In the rows, 128 means zero.
Facts:
K100 ψ K166; K132 ψ K900; K141 ψ K551; K166 ψ K520; K170 ψ K783
K20 ψ K272; K272 ψ K970; K273 ψ K287; K287 ψ K883; K288 ψ K293
K29 ψ K778; K293 ψ K844; K301 ψ K846; K308 ψ K20; K309 ψ K342
K33 ψ K308; K342 ψ K55; K358 ψ K605; K386 ψ K309; K400 ψ K877
K401 ψ K906; K445 ψ K72; K515 ψ K835; K526 ψ K864; K55 ψ K67
K551 ψ K800; K565 ψ K852; K570 ψ K480; K595 ψ K141; K605 ψ K301
K61 ψ K33; K637 ψ K318; K645 ψ K822; K658 ψ K570; K67 ψ K658
K671 ψ K596; K684 ψ K60; K714 ψ K684; K72 ψ K255; K738 ψ K569
K747 ψ K948; K800 ψ K620; K804 ψ K565; K822 ψ K170; K826 ψ K828
K828 ψ K650; K835 ψ K903; K844 ψ K804; K846 ψ K526; K852 ψ K386
K87 ψ K445; K873 ψ K747; K874 ψ K981; K877 ψ K132; K883 ψ K671
K899 ψ K874; K900 ψ K983; K903 ψ K585; K906 ψ K826; K948 ψ K288
K960 ψ K87; K981 ψ K645; K992 ψ K899; K100 γ a; K105 γ c
K107 γ b; K108 γ e; K120 γ d; K141 γ d; K153 γ a
K157 γ f; K166 γ c; K170 γ d; K20 γ d; K225 γ e
K227 γ b; K239 γ a; K243 γ a; K272 γ b; K273 γ c
K279 γ f; K287 γ b; K288 γ c; K29 γ b; K292 γ a
K293 γ b; K296 γ a; K298 γ a; K301 γ b; K307 γ f
K309 γ c; K314 γ c; K32 γ c; K327 γ a; K33 γ b
K338 γ b; K341 γ d; K342 γ a; K356 γ a; K358 γ a
K365 γ b; K367 γ f; K370 γ d; K379 γ a; K386 γ a
K400 γ c; K401 γ a; K414 γ d; K418 γ b; K43 γ c
K433 γ d; K445 γ b; K455 γ b; K480 γ e; K494 γ a
K502 γ a; K506 γ a; K515 γ a; K520 γ a; K526 γ d
K532 γ b; K55 γ a; K551 γ a; K560 γ d; K562 γ e
K565 γ b; K569 γ a; K570 γ a; K573 γ e; K585 γ b
K595 γ b; K596 γ b; K60 γ e; K605 γ b; K61 γ b
K620 γ c; K633 γ c; K636 γ e; K645 γ d; K650 γ a
K67 γ a; K671 γ a; K684 γ a; K687 γ f; K700 γ b
K71 γ a; K714 γ a; K72 γ c; K724 γ a; K738 γ a
K747 γ b; K772 γ c; K778 γ a; K783 γ b; K794 γ b
K795 γ a; K81 γ a; K811 γ a; K822 γ a; K826 γ a
K828 γ b; K835 γ b; K844 γ a; K846 γ f; K852 γ b
K860 γ a; K864 γ c; K87 γ b; K874 γ a; K877 γ d
K881 γ c; K883 γ a; K899 γ b; K900 γ e; K903 γ a
K906 γ c; K926 γ b; K939 γ d; K940 γ c; K948 γ a
K949 γ d; K960 γ d; K968 γ f; K970 γ d; K978 γ a
K981 γ d; K996 γ b; K105 β K578; K107 β K356; K108 β K804
K120 β K772; K153 β K107; K166 β K272; K225 β K296; K227 β K320
K239 β K881; K243 β K327; K272 β K296; K279 β K158; K287 β K800
K288 β K903; K29 β K983; K292 β K578; K296 β K356; K298 β K166
K301 β K436; K309 β K379; K314 β K738; K32 β K327; K33 β K700
K338 β K595; K341 β K957; K342 β K491; K365 β K620; K367 β K992
K370 β K903; K379 β K738; K386 β K157; K400 β K607; K401 β K308
K418 β K554; K43 β K996; K433 β K462; K445 β K293; K455 β K798
K480 β K996; K494 β K633; K502 β K804; K506 β K687; K515 β K633
K526 β K436; K532 β K445; K560 β K939; K562 β K107; K569 β K637
K570 β K424; K573 β K158; K585 β K321; K60 β K308; K61 β K601
K620 β K478; K633 β K272; K645 β K308; K650 β K595; K67 β K208
K687 β K294; K700 β K950; K71 β K318; K72 β K566; K724 β K153
K738 β K255; K772 β K992; K778 β K620; K783 β K293; K794 β K939
K795 β K293; K811 β K478; K822 β K294; K828 β K565; K835 β K637
K846 β K939; K852 β K327; K860 β K445; K864 β K687; K874 β K906
K877 β K318; K881 β K462; K883 β K436; K899 β K157; K903 β K53
K939 β K955; K948 β K772; K949 β K294; K960 β K53; K968 β K132
K978 β K489; K981 β K666; K996 β K424

Known rows:
[131 123 146 152 128 156 145 141 138 141 139  94 102 155  91 144 123 134
 137 148  97 141 133 191 138 110 115 136 154] : K658
[135 113 127 146 115 159 135 114 142 139 123 113 120 141 121 154 123 135
 118 129 119 123 140 159 131 135 124 119 139] : K637
[105 125 104 130 153 116 125 175 235 130 149 201 134 123 120 100  70 117
 165 160 210 137 118 109  94 105 113 118  90] : K687
[127 155 130 148 126 144 138 103 160 147 116 107 131 134 127 127 132 141
 108 147 154 105 136 144 109 127 147 123 147] : K358
[121 114 122 126 120  98 124 148 104 130 112 135 142 130 122 128 119 112
 126 111 108 131 129 103 133 139 116 142 120] : K955
[120 103 129 120 124 110 125 144 104 122 127 132 141 126 131 126 119 115
 132 111 116 144 133 106 128 139 120 142 127] : K462
[123 147 136 111 151  97 122 132 134 118 127 134 138 106 148  86 155 140
 132 139 135 128 125  90 118 117 132 136 121] : K379
[130 153 130 150 129 143 135 108 158 144 120 106 129 135 125 127 138 143
 102 148 151 107 135 143 110 125 147 119 145] : K714
[122  99 131 118 126 113 126 142 106 121 129 131 140 122 136 123 122 118
 132 111 115 145 133 105 128 137 118 142 125] : K53
[149 110 138 147 173 171 123 141 131 124 148 103 110 149 142 171 168 143
  90 149 108 127 127 184 142  94  80  99 130] : K852
[122 100 131 119 126 113 125 144 106 121 129 131 138 123 135 123 122 118
 133 112 114 145 134 105 129 138 117 142 126] : K478
[114 107 136 122 117  97 114 135  72 120 154 149  86 143 126 118 119 123
 157 102 140 144 121 144 151 158 125 123 104] : K783
[136 140 131 110 125 122 121 153  98 125 140 130 136 109 138 131 113 105
 148 111 118 137 124 106 141 149 110 133 117] : K573
[123 100 130 119 125 112 126 143 104 120 128 131 138 122 136 123 122 117
 134 112 113 144 134 105 130 138 117 142 125] : K436
[117 147 132 117 145  93 122 139 123 122 125 133 145 116 134  94 142 127
 125 132 147 126 121  94 113 121 142 139 126] : K502
[122  84 130 115 140 112 117 134 133 115 119 136 131 117 131 113 164 140
 148 104  89 143 139 133 146 131 115 142 141] : K772
[127 108 126 112 123 117 126 146 113 119 132 138 125 125 133 131 120 116
 144 109 116 142 127 113 135 136 106 136 116] : K338
[138 105 114 123 128 182 128  97 162 117 120 112 103 143  92 163 181 156
 142 111  99 120 129 198 141 105 149 120 173] : K166
[144 134 107 101 100 204 149  92 145 121 123 114  94 144  95 185 135 131
 155 112 122 111 120 182 128 100 149 123 156] : K272

Rows:
No name comes twice in this set of rows, the named rows included.
[ 96 148 147 123 150  75 112 127  76 126 143 142 112 137 137  86 136 129
 141 126 174 120 114 130 134 135 155 134 120]  K795
[139 116 123 144 100 173 144 107 151 145 122 112 109 142 123 166 107 130
 127 125 124 118 145 167 131 144 113 119 136]  K87
[129  92 122 152 111 162 134 101 166 143 107 108 120 146 110 156 139 144
 127 114 106 117 152 189 140 143 131 128 167]  K906
[160 118 112 151  88 165 129 110 173 133 137 124  88 135  99 151 137 155
 130 126 113 135 138 152 133 154 121  94 118]  K899
[145 100 130 154 165 173 121 135 122 129 142 102 128 154 153 184 155 131
  67 137 127 119 132 173 132 109  85  96 133]  K565
[129 166 158 153 173 133 134 154 145 135 148  86 108 152  95 117 165 148
 114 178 122 129 114 185 125  76 123 129 155]  K342
[134 192 121 125 128  82 122 136  89 130 111 159 147 118 129 110 105 108
 118 150 100 114  93  79 154 111 135 123  80]  K560
[146 147 129 141 104 175 139 115 137 150 129 103 121 127 130 164 101 119
 130 124 128 113 140 155 135 158 117 117 137]  K900
[139 179 137 132 114 171 145  81 130 138 128 129 127 118 147 138  91 128
 127 164 125 115 122 144 142 117 154 113 118]  K526
[134 135 125 155 182 155 113 103 136 133 122 109 158 137 177 158 174 144
  41 149 174  84 132 138 109 108 127  91 138]  K844
[134 158 131 141 135 146 134 100 169 140 119 112 123 127 130 120 149 154
 113 153 143 105 133 145 116 118 142 115 140]  K401
[133 137 111 124 115  88 125 153 120 137  97 151 123 132 115 131 124 117
 135 113  92 112 118 104 148 131  91 131  96]  K794
[143 120 122 141 109 173 140 108 157 140 125 118 102 137 123 162 122 139
 132 130 119 118 140 171 136 134 110 111 131]  K835
[112 150 124 123 156 101 113 151 161 126 134 155 151 111 126  92 125 126
 146 142 163 127 118 104 118 120 144 131 124]  K506

The same objects again, as new rows of numbers:
Known rows:
[149 185 126 103 100 145 128 217 109  81  42  98 133 133 173 171 114 155
  71 117 176 141   9 151 141  90 179  85 172  89] : K822
[132 114 142 117 127 111 130 110 118 159 143  90 145 152 123 119 113 137
 148 103  84 107 161 148 129 126 114 120 100 112] : K279
[128 143 169 149 189 147  75 140 105 125 141 196 111  93 159 180 146 107
 126 158 125 188 100  28 103 158 128  55 197 138] : K293
[119  97 138 107 147 118 126 112 143 115 147 104 143 121 122 133 140 128
 134 124  93 130 160 145 118 126 123 141  93 142] : K478
[117 101 116 103 184 121 145 134 132 105 123 109 190 149 131 137 122 153
 121 120 116 165 149 133  99 135 153 130 103 126] : K294
[128 121 143 106 142 102 142 102 117 140 149 104 170 134 124 129 136 121
 144 160 126 129 144 147 131 130 103 136 119 171] : K153
[118  99 135 114 147 118 126 105 138 121 146 105 142 135 121 133 136 129
 129 124 106 130 161 142 120 126 125 141 102 141] : K983
[117 101 134 113 148 115 127 105 138 121 146 103 143 133 125 133 140 129
 131 125 101 131 158 142 122 123 125 137 101 142] : K601
[129 160 111 145 102 143 124 160 127 131 104 159 113 106 137 137 124 123
 115 120 165 126  89 102 129 152 129 133 169 119] : K29
[133 159  75 137  84 140 162 162 147 147  54 179  88 109 135  60 157 144
 122 120 176 127 110 119 137 130 120 123 120  80] : K658
[129 163 114 149  97 148 121 165 126 131 102 167 104 106 134 138 117 126
 109 117 178 123  88 101 129 155 131 139 175 116] : K835
[116  99 137 108 150 114 126 105 141 118 144 107 142 129 126 135 144 133
 128 126 102 135 160 141 117 123 127 138  97 143] : K318
[130 110 111 127 164 122 140 141 133 129 121 107 195 157 139 133 108 121
 133 133 114 145 126 139 124 144 148 131 131 140] : K506
[117 110 118 123 135 119 123 115 145 128 147 106 167 122 134 154 143 115
 122 121 112 120 150 134 126 155 119 156 126 163] : K596
[124 138 143 141 121 158 117 147 133 115 106 190  69 117  99 121  95 157
 102 116 202 133 143 106 100 144 139 156 140 105] : K308
[119 101 134 113 148 114 128 105 138 121 146 103 144 132 125 133 140 129
 131 126 100 132 157 141 123 123 124 137 101 142] : K798
[115 107 143 137 145 113 123 109 128 136 147  71 136 129 143  89  94 125
 142 125  93 132 171 168 130 111 104 123 123 124] : K573
[122 146 118 137 104 148 131 142 118 111 102 161  77 124 101 134 130 136
 109 107 186 128  93  88 133 143 134 153 155  90] : K141
[120 112 115 129 129 118 124 116 141 134 148 100 169 126 137 150 143 107
 129 121 105 117 140 133 135 154 117 151 131 159] : K418

Rows:
No name comes twice in this set of rows, the named rows included.
[139 156 161 153 151 140  99 159  95 132 147 187  92 109 132 145  81  99
 157 161 125 155  64  78 113 138 147  98 183 123]  K948
[135 152 133 132 118 139 118 161 134 125  98 175  94 108 138 127 119 128
 118 140 160 136  96 119 115 132 141 123 144 125]  K738
[ 92 106 106 115 140  89 129  54 137 129 152 110 118 166 126 153 174 132
 107 106 125 137 143 123 127 118 143 164 108 159]  K939
[158 164 166 159 157 158 112 147  59 122 185 192  82 129 109 129  67 133
 181 162  91 154  79  71 109  79 167  40 155  85]  K288
[138 152 136 133 114 147 118 169 135 123  98 178  90 102 131 126 111 128
 118 139 165 132  97 119 116 138 139 129 146 120]  K903
[117 106 133 136 136 115 132 118 137 139 139  72 137 119 140  75 100 123
 148 124  88 126 174 173 133 114  98 126 114 119]  K480
[117  99 137 113 144 118 125 105 140 119 149 105 138 131 121 133 135 130
 130 123 102 128 159 144 120 126 125 144  98 142]  K255
[129 107 131 131 137 118 124 116 143 137 140 110 150 140 132 133 125 106
 137 137 106 119 142 149 135 137 125 142 121 158]  K650
[123 149 116 145  97 150 132 142 116 116 103 157  76 130  99 131 123 129
 115 106 185 122  86  86 142 144 133 154 161  85]  K877
[129 150 137 136 116 149 123 152 124 116 100 173  77 116 115 121 109 149
 108 121 183 136 115 109 112 130 138 133 145  98]  K132

Now the same objects, written a new way:
Known rows:
[ 88  64 133 134 165 129 130 196 126 160  77 172 112  94 118] : K687
[ 97 145 169 105 120 145 113 119 129 108 130 113 134 124 127] : K554
[ 87 157 142  91 156 151 131 157 106 142 164 105 144 137 150] : K370
[103 130 160 109 145 143 131 127  85 129 137 123 146 150 151] : K60
[ 98 144 169 106 120 143 113 120 130 106 132 112 135 123 127] : K566
[ 99 143 168 105 120 146 113 121 129 106 130 112 134 122 128] : K491
[153 116 163 147 153 163 141 131 107 123 166 135  99 153 131] : K298
[172 133  97 159 113 102 134  84 122 135  88 134 125 121 118] : K826
[163 131  63 139 131  96 136 124 163 156 108 147 125 118 134] : K287
[114  94 129 148 167 160 119 166 159 161 169 152 162 128 120] : K532
[127 159 113 110  85 109 119  93 149 119  78 115 132 125 101] : K637
[121 109  63 147 122  26 119 103 140 109 143 116 120 176 100] : K844
[126 133 169 104 153 176 139 125  97 140 141 131 105 181 124] : K225
[148 115 167 138 133 187 115 129 116 136 142 128  73 135  80] : K356
[151 123  69 136 128 101 137 144 159 151 123 146 124 122 132] : K29
[136 138  86 146 121   6 120  81 161  97 141 124 133 178 138] : K288
[120 107 123 130 158 135 123 172 142 140 173 139 124 115 148] : K227
[105 140 167 114 140 159 129 152  82 124 139 118 143 150 153] : K480
[116  70  87 107 156 122 135 109 144 124 163 138 123 109 159] : K794

Rows:
No name comes twice in this set of rows, the named rows included.
[145 124  66 131 109 108 110 134 167 162  95 138 109  95  92]  K595
[135 132 175 147 130 125 124 137 125  94 163 129 135 133 166]  K43
[158  89  41 113 141  93 136  28 134 165  41 150 132 125 150]  K846
[150 126 177 135 129 168 123 123 144 108 147 138  88 147 114]  K633
[150 115 165 144 145 174 130 129 109 127 157 132  89 146 110]  K153
[172 132  95 164  94 183 159 178 114  87  95 121 120 136 128]  K67
[189 141  72 133 138 148 125 105 179 174  88 149  73 131  87]  K272
[171 137  62 143 140 100 131 108 164 158  96 146 126 113 140]  K33
[149 113  71 156 130 131 115 116 184 185  87 156 158 116  76]  K445
[173 143 111 153 108  89 141  83 149 106  95 141 134 133 147]  K72
[138 176  72 103 139 125 131  70 137 163  61 113 140 123 123]  K20

